Group and class of each row
[ 50.9 -19.5  11.6  24.0   0.6  11.2  22.3   0.1  -2.6 -26.8   6.6  -1.2
   4.0 -11.6 -65.6 -42.5  -5.2 -34.6  -3.2  14.0   3.1   0.5   8.0 -12.5
   6.4   7.4  26.6  -6.3  -8.6   8.1   9.7  -9.2  -1.1  15.1   3.5  -0.3
  29.9   9.5   5.5]	M N
[ 26.5 -11.8   7.9  30.1   9.6  24.2  22.6   2.0   1.3 -16.8  17.1  11.1
  14.1  -8.3 -38.4  10.0 -13.0 -37.5  -6.2  22.6   1.8  -8.7   0.2 -23.5
   8.7   9.6  -5.7   5.1  -4.1   0.2  22.4   0.6  -6.1   4.9  10.3   5.0
  21.7  12.3  -2.7]	M N
[  1.3 -13.2 -11.4 -40.7   6.1  -6.5  -6.9  -2.3 -16.4 -36.1  -6.6 -31.2
 -14.0 -13.5 -19.5 -55.6  -6.7   6.0 -15.1 -10.0  -7.3  15.2   2.3  -7.7
  -6.2 -15.0 -42.1  -6.9   0.0   3.4  -4.1   7.2  19.1  28.8 -20.6   1.6
  -7.4   8.4  -8.1]	W U
[  3.3 -30.3   3.6 -18.8  -0.9   1.0  -8.3   2.0 -25.6  -7.5  -0.2 -18.3
   0.0 -14.7 -37.5 -25.0  -2.6  10.1  -0.8 -21.8 -10.6   2.5 -12.5   3.8
  -4.7  -9.0   0.3 -17.8  -0.6   7.3  12.0  12.1   0.0  22.2  -5.4  -9.4
  10.0  20.0  -2.5]	W U
[ 31.9 -14.3   2.2  24.1   6.3  17.3  11.7   6.1  -2.5  -0.2  15.9   6.2
  15.0 -13.3 -26.3   1.6  -3.5 -26.1   4.1   6.5  10.6  -6.6   1.7 -15.9
  -0.9  10.2  -5.3   1.7  -6.3   7.2   9.0  -9.1  -1.2  12.1  16.6  -5.6
  15.0  10.0   2.8]	M H
[ 33.4  -6.1   1.5  19.5   4.6   5.4  18.0  -4.6   2.5 -39.5   3.2 -15.0
   2.6 -30.1 -62.0 -77.3 -17.0 -35.5 -10.3  17.1  13.3 -11.5  14.2 -18.9
 -11.0   8.9  -4.1   1.3  -5.6  -2.0  12.3 -15.6  11.3  25.0   6.9 -15.2
  41.8   6.3  -1.4]	M N
[ -5.0 -17.3  -8.2 -28.2  -3.6  -7.5 -11.5   8.4 -15.6 -18.9  -3.7 -15.5
   2.6 -11.7  -3.3 -45.9   0.4   6.4  -0.4 -21.6 -10.0   5.9 -13.6   2.4
 -16.7  -4.4 -17.8 -10.0   2.2   8.1  12.2   9.0  17.7   8.0  -2.6  12.4
   2.4   4.5  -6.0]	W U
[ 50.4 -11.5   0.2  22.9  15.5  16.2   9.0   2.8  -3.9 -16.9  16.3   4.1
  12.2 -34.5 -46.9 -39.5 -13.8 -37.2  -1.5   6.0  25.0 -14.7  12.0 -47.8
   3.3   0.5 -12.9  -9.7  -9.1   3.8  22.7  -8.5  20.7  29.4  22.5 -11.0
  29.9   5.9   4.4]	M H
[ 33.1  -6.8  -4.0  24.2   8.1  16.1  17.4  13.7 -11.6 -38.4  19.7 -12.3
   3.5 -24.6 -39.2 -21.2 -22.1 -29.9  -9.4  -6.1  20.4 -12.2   5.3 -49.9
 -28.6   3.1 -16.4  -5.9 -20.6   3.2  24.5 -16.0  12.3  36.9  11.4  -4.7
  39.6  13.2  -2.7]	M H
[ 63.5 -12.5   4.2  28.3  11.4  23.4  14.2  12.4  -0.5 -17.3  18.9   2.5
   9.1 -38.1 -27.9 -26.1  -0.2 -25.1   2.2   5.0  12.0 -11.5   7.3 -40.9
   8.2   8.5 -11.3  -2.1  -0.7   4.2   5.2 -11.1 -13.2  19.9  25.4 -10.1
   5.5  10.2  -2.8]	M H
[ 39.3  -9.3  -3.5  22.9   4.2  32.5   8.2   8.7  -6.5  -3.4  14.4   3.5
   6.2 -24.0 -44.1 -21.6 -10.7 -32.2   2.4   9.6  19.3  -8.7   8.0 -15.4
  -0.1  -3.9  10.5  -1.1 -14.6  13.6   3.2 -16.5  -4.5  22.6   6.0 -20.0
  19.2   2.9   1.0]	M H
[ -7.1 -18.0  -3.2  21.1 -10.4   9.9  12.3   1.9   2.3 -38.5   7.0   9.1
   2.7  -9.7 -30.5 -37.8 -16.2 -22.6 -10.9  16.9   6.5  -7.9  13.1  10.6
 -19.5   8.0  -5.2   7.7 -21.0  -4.6  25.0 -16.9  21.8  15.7  15.4  14.1
  65.9 -11.7  -5.7]	M N
[ 25.1  -4.9  -5.6  18.9  10.1  19.4  18.5   1.8  -3.2  -3.3   9.3  -2.5
  -0.2 -23.9 -42.9 -33.4  -3.1 -22.3   4.5  18.5  15.0  -7.6   5.1   0.7
   3.5  -0.7 -14.9   4.2  -5.0  -2.4   3.0 -14.0  -1.8  20.7   8.7 -10.6
  29.9   8.1  -0.1]	M N
[-24.5 -18.8 -12.4 -44.3  -6.4  -7.5 -24.3  -3.1 -23.1  -4.6 -14.1 -15.4
  -2.9 -11.9   0.1 -31.1  -4.8  13.4  -3.1 -18.4 -18.6   5.7  -8.8  21.7
  -8.7  -2.3   2.5  -7.2 -13.7  16.7  19.0   4.1  25.3  18.5 -25.1   9.0
   7.5  -6.2  -5.3]	W U
[-14.6  -5.3  -8.7 -22.1   0.9   1.2 -21.5  -5.1 -30.3  -7.0  -5.2 -24.3
  -8.6  -1.6 -16.4 -20.9   0.4  20.5  -6.6 -15.6 -11.8   5.0  -6.3  16.4
  -5.0  -4.7 -11.2 -14.0   5.4  10.1   6.7  13.7   2.3  16.3 -11.9  -8.4
  -5.8  17.0  -1.8]	W U

Group, then class
[  0.3  -5.7  33.7   7.3  10.1  -9.9 -42.7  -7.9  31.7 -13.3  -7.5  14.2
   6.9  12.3 -23.3 -21.9  19.3   9.1 -12.2   6.0  -4.3  19.5   2.6  12.3
  11.3 -25.2 -15.6  -3.4  29.5  -6.1 -52.1  -4.1  21.3  -1.8   2.9   0.2
 -18.3   5.6 -14.1]	R [60]
[  1.4 -10.7   4.0  14.0   1.9  17.8  -5.0  -6.3 -12.1   2.3  -6.3  26.5
  11.1   3.1 -21.4   1.8   8.3 -11.1   0.3  -1.6  21.5   1.2  -8.7  18.5
  16.6   9.6  -4.9 -21.8  25.2   4.3 -51.9  -3.3   8.8 -55.3  15.4 -16.5
 -13.8  -4.5  11.5]	Q [57]
[ -3.6   6.8  28.0  16.0  14.0   1.8 -34.7  -3.7  43.6  -2.1   6.6   5.0
  -5.1   4.9 -23.5 -22.2  -8.8  27.8  -8.6   7.5   8.7 -12.5  -1.0 -11.6
 -33.8 -16.2 -15.5  -3.4  28.2 -18.0 -12.5   1.7   3.9 -11.5   3.0 -12.0
  -8.9  19.2   8.5]	R [56]
[ -3.2  -5.8  18.3  16.8  -6.5   3.4  -3.6   2.5 -24.1   1.6 -33.5  11.8
  -8.3   2.7  24.3  10.6  -1.1 -11.9   0.0 -12.1  18.0 -14.7   2.7  10.0
 -33.6  13.2  -6.4 -19.7  16.8   2.8 -34.5  -1.0  10.9 -61.8  22.0 -12.7
  -5.7  -9.8  12.8]	Q [75]
[  1.3   6.2  17.4   8.4   3.8   3.8 -31.0  -2.9  35.8  -0.8  10.8  -2.1
  -2.9   1.2  -6.8 -14.6 -11.7  18.7  -1.4  -4.8   3.0  -4.2  -7.6  -6.7
 -38.6 -18.7 -14.5  -6.4  12.4 -12.0  -8.2   2.6   5.2  -9.2   2.4   1.0
  -1.7   9.8  -3.0]	R [72]
[ 11.7  -2.0  20.1 -10.7  -2.9  -1.9 -15.6  -3.8  42.2  -7.3  17.9   0.1
   4.1   3.7  -9.0 -16.3  -9.1  16.6 -11.3  -0.6 -12.7  35.9 -18.0   6.3
 -12.3 -39.1 -16.6  -4.7   3.7  -2.6 -14.9  -0.4   9.5  24.6   2.2  11.3
  -8.4   8.1 -25.5]	E [61]
[  0.0   3.2  27.0  -2.8 -16.3  -4.4  -6.4  -3.5  28.4  -6.5  -9.0  -2.7
  -9.9  -6.7  -2.9  -8.7 -20.2   4.1  -9.7  -7.8  -2.7  20.9 -20.5   3.5
  -4.1 -16.6 -13.0  -5.5   2.9  -3.1 -11.8  12.3  13.0 -21.2   8.8   6.0
   1.7  10.8  -9.7]	E [70]
[ -2.7  -5.0   6.9   7.6  10.5  15.4 -40.5  -3.6  26.0  -5.0  18.0   9.9
  13.7   0.0 -24.3  -7.2  -4.7  27.4  -5.1  -2.4  -0.1   5.8  -1.0 -20.4
  -6.6 -10.2  -4.4  -7.3  17.2 -12.0  12.6 -12.9  -8.8 -21.9   0.7  -3.9
  11.7   9.7  -3.5]	R [56]
[-11.8  -0.8  33.4  20.1  13.5  -9.1 -42.8  -7.5  42.3  -0.1  -6.7  11.3
 -10.8  12.4 -19.8 -21.5  14.6  25.6  -1.4   5.5   0.3 -24.1   5.6   2.8
 -29.0  -9.6 -19.9 -14.7  24.9 -18.0 -35.0  -0.2  23.9 -15.7  13.1 -23.0
 -13.4   7.5  -4.5]	R [72]
[  4.9   4.1  46.5  -4.5   0.9 -15.3 -10.1  -1.7  55.1  -9.0   3.6  -4.3
  -3.1  14.7  10.9 -14.3  -2.8  13.5 -11.9  -1.9 -12.3  28.0 -11.8  15.9
 -29.4 -48.7 -26.6   1.3   6.4   2.5 -45.9   5.8  20.5  47.3   5.8  23.0
 -12.0   5.0 -31.3]	E [61]
[  3.9 -10.4   3.2   2.6 -10.8  11.8   1.7   0.4 -24.2   7.1 -20.0  14.4
   7.2  -2.4   6.9   8.6   9.2 -13.4  -3.2 -13.8   8.8  23.2  -1.7  12.5
  20.3   4.9  -1.0 -12.8   9.8  10.9 -33.0  -5.9   5.2 -43.4  10.6   1.0
   3.0 -12.1   1.1]	Q [76]
[ -7.2  -7.3  69.1  11.8  29.7 -22.5 -28.0   3.1  38.2   0.9 -13.8  10.8
  19.5  30.0  -7.7  -8.0  21.5  15.7   5.0  13.5  -4.3 -19.3  17.4  -1.6
   7.6 -15.9 -14.1  -3.5  38.2  -8.2 -38.2  -5.1  19.1   9.1   5.7  -4.3
 -11.8  13.7 -18.2]	R [56]
[ -9.7   4.7  22.5  18.4   5.9   0.8 -10.2  -4.4  14.4   3.4 -14.1   8.2
  -7.0   5.4 -14.9 -18.1  -1.4  17.9  -4.4   4.1   8.9 -12.8  -5.4  -8.4
 -10.7   1.5 -15.9  -2.4  22.7 -13.0  -8.1   2.5   8.8 -26.3   4.2 -18.3
  -9.3  13.8  11.7]	R [56]
[ -0.7   1.5   5.2  10.1 -11.7  24.6 -40.3  -3.9  18.7  -2.1   5.5   6.8
   5.7 -16.6 -19.2  -4.0 -16.1  21.5 -13.6 -14.8  11.9  21.9 -11.1  -9.6
 -20.7  -6.6 -10.0 -13.2  13.6  -7.1  -6.6  -4.6  -2.3 -52.0   5.4  -4.9
   6.2   6.6   8.5]	R [72]
[ 10.0  -2.3  16.3 -11.8 -25.1  14.2 -17.8  -0.5  27.0  -8.3  22.9  -3.2
   3.0 -15.1 -12.3  -9.2 -31.3  13.9 -14.5 -14.0 -12.3  49.3 -28.6 -15.7
   4.0 -30.8   0.7   0.8 -10.1  -5.9  20.0  -0.9  -6.9 -17.0   1.8  16.1
  11.1  14.9 -16.4]	E [70]
